Here is a tiny trained network, its code and every weight. The questions are about switching its units off for an input and a target symbol, where a switched-off unit gives its printed mean instead of its output.

import numpy as np


def w(rows, s, z=0):
    codes = np.array(rows[::2]) - 128.0
    scale = np.full(codes.shape[1], s)
    scale[-1] = z or s
    return codes * scale


def f(y):
    return np.maximum(y, 0)


def softmax(a):
    e = np.exp(a - a.max(-1, keepdims=True))
    return e / e.sum(-1, keepdims=True)


def log_softmax(a):
    a = a - a.max(-1, keepdims=True)
    return a - np.log(np.exp(a).sum(-1, keepdims=True))


def net(x, mask):
    ids = ['αζηθξπφ'.index(c) for c in x.split()]
    T = len(ids)
    res = E[ids] + P[:T]
    u = 0
    for l in range(3):
        r = res
        for j in range(2):
            rows = slice(3 * j, 3 * j + 3)
            q, k, v = (r @ M[l][rows].T for M in (Q, K, V))
            z = softmax(np.where(np.tri(T) > 0, q @ k.T / 3**0.5, -1e9)) @ v
            o = O[l][rows]
            res = res + np.where(mask[u + j], z, o[:, -1]) @ o[:, :-1]
        u += 2
        y = f(res @ A[l][:, :-1].T + A[l][:, -1])
        res = res + np.where(mask[u : u + 4], y, B[l][:, -1]) @ B[l][:, :-1]
        u += 4
    return log_softmax(res[-1] @ U[:, :-1].T + U[:, -1])


Q, K, V, O, A, B = {}, {}, {}, {}, {}, {}
E = w([
[134,134,174,67,8,216,188,95,149,134],'α',
[101,103,157,105,189,142,162,242,73,110],'ζ',
[95,152,122,135,189,165,193,126,55,168],'η',
[217,109,95,132,118,82,139,46,148,74],'θ',
[67,249,140,131,160,92,138,185,139,130],'ξ',
[43,56,106,85,144,106,62,21,141,127],'π',
[123,156,104,138,116,130,82,214,50,175],'φ',
],0.012)
P = w([
[118,101,170,208,133,170,83,130,175,131],'0',
[119,110,57,159,99,137,109,170,185,161],'1',
[89,101,77,205,106,114,181,155,151,136],'2',
[129,133,214,172,135,116,115,113,137,129],'3',
[172,153,128,59,152,150,69,149,178,153],'4',
[113,132,31,95,118,119,155,166,140,134],'5',
[88,136,136,159,119,74,187,125,92,105],'6',
[155,165,216,89,148,108,87,105,107,126],'7',
[155,163,53,18,130,122,114,165,128,144],'8',
[94,140,43,114,116,89,209,136,83,112],'9',
[117,172,210,124,124,74,162,82,49,113],'10',
[197,190,177,3,154,139,73,109,105,152],'11',
[164,166,41,61,139,131,175,162,114,101],'12',
[133,158,122,156,125,88,212,114,55,76],'13',
],0.011)
Q[0] = w([
[171,123,130,101,62,97,144,88,165,106],'L0H0',
[172,128,139,179,63,121,146,144,171,156],'L0H0',
[137,127,159,124,26,157,184,118,161,166],'L0H0',
[115,91,109,120,254,84,73,90,150,102],'L0H1',
[151,150,177,75,40,201,171,142,168,148],'L0H1',
[107,91,104,168,164,141,127,125,223,158],'L0H1',
],0.0073)
K[0] = w([
[183,90,143,182,81,110,135,119,191,108],'L0H0',
[187,172,111,157,165,148,149,136,96,133],'L0H0',
[176,156,104,153,68,191,142,181,175,144],'L0H0',
[92,91,56,144,206,47,98,131,145,147],'L0H1',
[130,139,142,130,3,167,190,153,139,139],'L0H1',
[128,114,165,210,149,134,109,160,177,137],'L0H1',
],0.0071)
V[0] = w([
[149,91,96,60,165,48,83,74,150,110],'L0H0',
[24,131,144,117,138,147,92,180,111,159],'L0H0',
[210,158,107,197,177,113,123,182,130,102],'L0H0',
[253,189,132,85,70,114,189,107,99,65],'L0H1',
[91,136,170,107,87,144,124,141,142,82],'L0H1',
[112,69,142,159,167,83,72,125,230,99],'L0H1',
],0.0054)
O[0] = w([
[124,139,141,50,217,131,174,133,125,166,146],'L0H0',
[183,138,147,166,35,143,181,165,191,231,66],'L0H0',
[2,113,135,123,158,159,51,145,158,54,254],'L0H0',
[5,60,128,78,217,114,93,143,145,103,186],'L0H1',
[135,105,111,87,100,149,142,107,182,141,50],'L0H1',
[215,164,75,173,203,173,188,125,142,89,86],'L0H1',
],0.005,0.00077)
A[0] = w([
[46,79,122,118,116,132,116,155,139,159,135],'L0N0',
[103,158,133,123,64,204,161,97,153,219,211],'L0N1',
[1,55,126,122,147,148,28,98,180,133,107],'L0N2',
[164,76,118,182,171,179,101,100,164,138,4],'L0N3',
],0.0065,0.0041)
B[0] = w([
[83,68,110,125,82,148,139,154,199,150,176],'L0N0',
[69,132,106,95,254,138,120,122,105,59,255],'L0N1',
[149,73,134,191,12,131,156,88,249,192,169],'L0N2',
[70,81,216,154,9,212,136,122,213,142,137],'L0N3',
],0.0055,0.0031)
Q[1] = w([
[116,168,216,89,170,139,93,152,79,177],'L1H0',
[141,144,50,6,139,158,135,149,158,140],'L1H0',
[90,141,86,171,123,94,185,181,79,120],'L1H0',
[97,119,108,181,125,101,153,165,98,117],'L1H1',
[108,133,97,81,194,106,110,155,112,140],'L1H1',
[120,160,150,165,144,146,104,161,99,156],'L1H1',
],0.014)
K[1] = w([
[112,113,8,15,83,52,176,156,90,142],'L1H0',
[67,122,180,212,77,52,191,96,61,80],'L1H0',
[162,125,248,39,146,103,55,96,91,160],'L1H0',
[154,122,193,73,156,145,105,127,106,108],'L1H1',
[103,110,135,83,125,71,178,123,72,94],'L1H1',
[107,103,145,84,102,159,141,171,124,147],'L1H1',
],0.012)
V[1] = w([
[62,135,100,164,150,166,105,104,121,255],'L1H0',
[110,77,160,72,70,138,146,122,170,140],'L1H0',
[117,126,194,137,141,163,190,233,151,116],'L1H0',
[136,146,119,184,108,139,121,134,136,133],'L1H1',
[131,154,169,112,106,180,136,113,126,129],'L1H1',
[114,184,91,157,100,177,91,47,112,149],'L1H1',
],0.0072)
O[1] = w([
[172,87,176,22,80,26,188,142,79,101,146],'L1H0',
[199,178,126,123,149,168,214,129,164,252,2],'L1H0',
[117,146,158,94,94,253,166,80,129,85,176],'L1H0',
[159,96,112,160,144,98,83,86,142,93,158],'L1H1',
[75,105,156,115,100,151,144,137,169,157,71],'L1H1',
[127,44,135,90,154,20,105,151,164,98,146],'L1H1',
],0.0066,0.0021)
A[1] = w([
[132,155,166,172,91,202,117,231,106,112,168],'L1N0',
[141,75,110,171,42,112,79,63,230,117,123],'L1N1',
[191,135,119,139,1,113,114,92,135,156,4],'L1N2',
[134,172,139,187,181,163,128,186,134,224,146],'L1N3',
],0.0081,0.0034)
B[1] = w([
[129,199,55,162,100,137,58,24,99,166,242],'L1N0',
[234,121,175,95,30,121,223,183,166,163,254],'L1N1',
[175,114,143,191,80,171,172,174,206,91,144],'L1N2',
[100,72,156,174,170,155,110,43,254,234,255],'L1N3',
],0.0072,0.0038)
Q[2] = w([
[115,138,91,136,232,108,88,96,81,92],'L2H0',
[87,101,142,152,125,151,127,137,137,127],'L2H0',
[138,101,146,143,82,154,165,183,184,164],'L2H0',
[129,118,12,97,147,152,147,193,172,117],'L2H1',
[137,187,148,54,174,169,83,200,64,137],'L2H1',
[185,86,168,31,181,135,51,51,211,130],'L2H1',
],0.011)
K[2] = w([
[244,133,64,184,174,54,118,23,132,44],'L2H0',
[147,106,125,138,100,146,119,188,192,135],'L2H0',
[76,101,203,125,87,173,150,168,173,198],'L2H0',
[143,123,255,247,101,70,150,27,75,106],'L2H1',
[11,182,65,135,133,63,191,111,39,192],'L2H1',
[122,70,38,190,58,111,208,108,181,70],'L2H1',
],0.0082)
V[2] = w([
[134,131,119,70,148,92,140,72,96,101],'L2H0',
[84,113,117,95,155,114,140,160,130,164],'L2H0',
[190,154,103,157,106,91,144,113,137,108],'L2H0',
[133,74,109,116,165,137,127,81,79,150],'L2H1',
[182,103,96,129,38,150,1,191,65,215],'L2H1',
[111,233,121,94,83,87,83,148,197,142],'L2H1',
],0.0073)
O[2] = w([
[83,152,141,97,156,144,124,106,204,123,186],'L2H0',
[171,82,136,112,101,191,122,107,142,108,26],'L2H0',
[76,202,97,125,173,105,100,113,98,131,255],'L2H0',
[125,196,185,148,65,137,118,188,138,138,56],'L2H1',
[209,182,163,50,218,254,132,213,128,89,79],'L2H1',
[187,69,19,76,219,86,153,76,240,47,143],'L2H1',
],0.0061,0.0045)
A[2] = w([
[88,53,168,183,134,174,113,122,206,182,109],'L2N0',
[89,254,118,187,222,127,106,232,129,171,104],'L2N1',
[205,96,170,143,22,111,189,202,190,136,1],'L2N2',
[239,98,122,147,32,112,174,138,158,78,89],'L2N3',
],0.0068,0.006)
B[2] = w([
[71,144,147,88,160,136,134,210,210,77,189],'L2N0',
[190,45,163,123,150,175,86,118,61,178,254],'L2N1',
[55,254,109,105,208,194,69,101,171,36,173],'L2N2',
[110,54,182,159,104,165,142,175,183,205,204],'L2N3',
],0.0086,0.008)
U = w([
[102,178,155,121,118,163,153,182,211,131,135],'α',
[254,19,135,128,76,80,196,124,113,222,165],'ζ',
[126,172,59,117,158,88,99,34,143,59,178],'η',
[57,185,183,161,60,102,135,204,46,133,202],'θ',
[86,45,135,159,178,136,53,119,128,125,2],'ξ',
[142,186,126,144,91,218,135,42,103,139,61],'π',
[166,142,116,86,167,161,120,238,91,88,125],'φ',
],0.0067,0.0058)

Each question gives the input, a string of symbols that net reads in full, and the target symbol t.
The units are the heads (3 rows each of Q, K, V and O) and the neurons (one row each of A and B). Each row of codes is followed by its name. A weight is (code - 128) times the scale printed after its matrix; where a second scale follows, it is the last column's (O, A, B and U).
mask holds one flag per unit, layer by layer, with each layer's heads first. A switched-off unit (its flag False) gives its mean, the last column of its rows in O or B, instead of its output. The means were averaged over made-up inputs and are rounded, as every weight is.
A unit's drop is (log p(t) with every unit on - log p(t) with that unit switched off) / (log p(t) with every unit on - log p(t) with every unit switched off).
The circuit of an input: a set's keep is (log p(t) with only the set's units on - log p(t) with every unit switched off) / (log p(t) with every unit on - log p(t) with every unit switched off). Starting from the 12 units with the biggest drops (on a tie, the unit counted first), units are removed one at a time, each time the one whose removal leaves the highest keep (on an exact tie, the one counted first), for as long as the keep stays at least 0.8.
units of the circuit, in order: the units of the circuit, biggest drop first
top k neurons: the k neurons with the biggest drops, biggest first
heads that matter: for each layer, one digit per head in row order, 1 if its drop is at least 0.15 and else 0, layers parted by /
input η α ξ η φ ξ η, target φ: heads that matter : 00 / 00 / 01
input η θ θ φ θ φ, target φ: units of the circuit, in order : [L2H1 L1H0 L1N0]
input ξ π φ, target η: units of the circuit, in order : [L2H1 L1N0 L2N3]
input ξ ζ θ θ ξ η θ ξ ξ, target ξ: units of the circuit, in order : [L1H0 L2N1 L1N3]
input φ φ φ φ θ η π ζ ξ, target ζ: top neuron : [L2N1]
input η φ η, target θ: units of the circuit, in order : [L2H1 L1H0 L1N3]
input φ ξ θ, target α: units of the circuit, in order : [L2N2 L2N3 L1N1 L0N1]
input θ ξ η, target ξ: top 3 neurons : [L1N1 L1N3 L2N1]
input α ξ ζ π ξ θ, target α: top 4 neurons : [L2N2 L0N1 L2N3 L1N2]
input φ ξ ζ φ φ, target π: units of the circuit, in order : [L1H0 L1N0 L1H1]
input π φ θ θ ζ α η ξ θ π θ α, target η: units of the circuit, in order : [L0N1 L2N3]
input θ ξ θ φ θ ζ ζ α π η φ, target ζ: units of the circuit, in order : [L1H0 L2N2]
input η η θ ξ η α θ η, target α: top 3 neurons : [L1N3 L2N0 L2N1]
input θ θ α π π ξ θ ξ η π θ α θ ξ, target α: units of the circuit, in order : [L1H0 L1N3 L2N0]
input ζ η θ θ φ ζ φ θ α ξ ξ, target α: top 3 neurons : [L1N3 L2N0 L0N1]
input η η θ η θ ζ φ, target ξ: top 3 neurons : [L1N3 L2N1 L1N1]
input η θ θ θ π φ θ π, target ζ: units of the circuit, in order : [L0N2 L1N1]
input ζ θ α θ η, target α: units of the circuit, in order : [L1H0 L1N3 L2N0]
input η α ξ θ ζ π θ, target ζ: top 2 neurons : [L0N1 L2N3]
input θ φ α, target α: units of the circuit, in order : [L0H1 L1N1 L2N2 L2N0]
input θ ξ θ θ ξ η θ π θ θ η π φ, target θ: units of the circuit, in order : [L2H1]
input θ ξ φ π π η α θ α ζ, target ξ: top 2 neurons : [L1N1 L1N3]
input ξ θ η θ θ φ, target ξ: units of the circuit, in order : [L1H0 L2N1 L1N3 L1N1]
input ξ θ φ θ α θ φ, target α: units of the circuit, in order : [L1H0 L1N3 L2N0]
input η η θ ξ η φ φ θ η, target φ: top 2 neurons : [L1N0 L1N3]
input η θ φ η ζ θ θ θ ξ η η π θ α, target α: heads that matter : 11 / 00 / 10
input θ θ π φ θ θ α θ α ζ π θ φ, target ζ: top 3 neurons : [L1N3 L2N1 L2N2]
input θ θ ξ, target ξ: top 2 neurons : [L2N1 L1N1]
input θ η ζ, target ξ: top 2 neurons : [L1N1 L1N0]
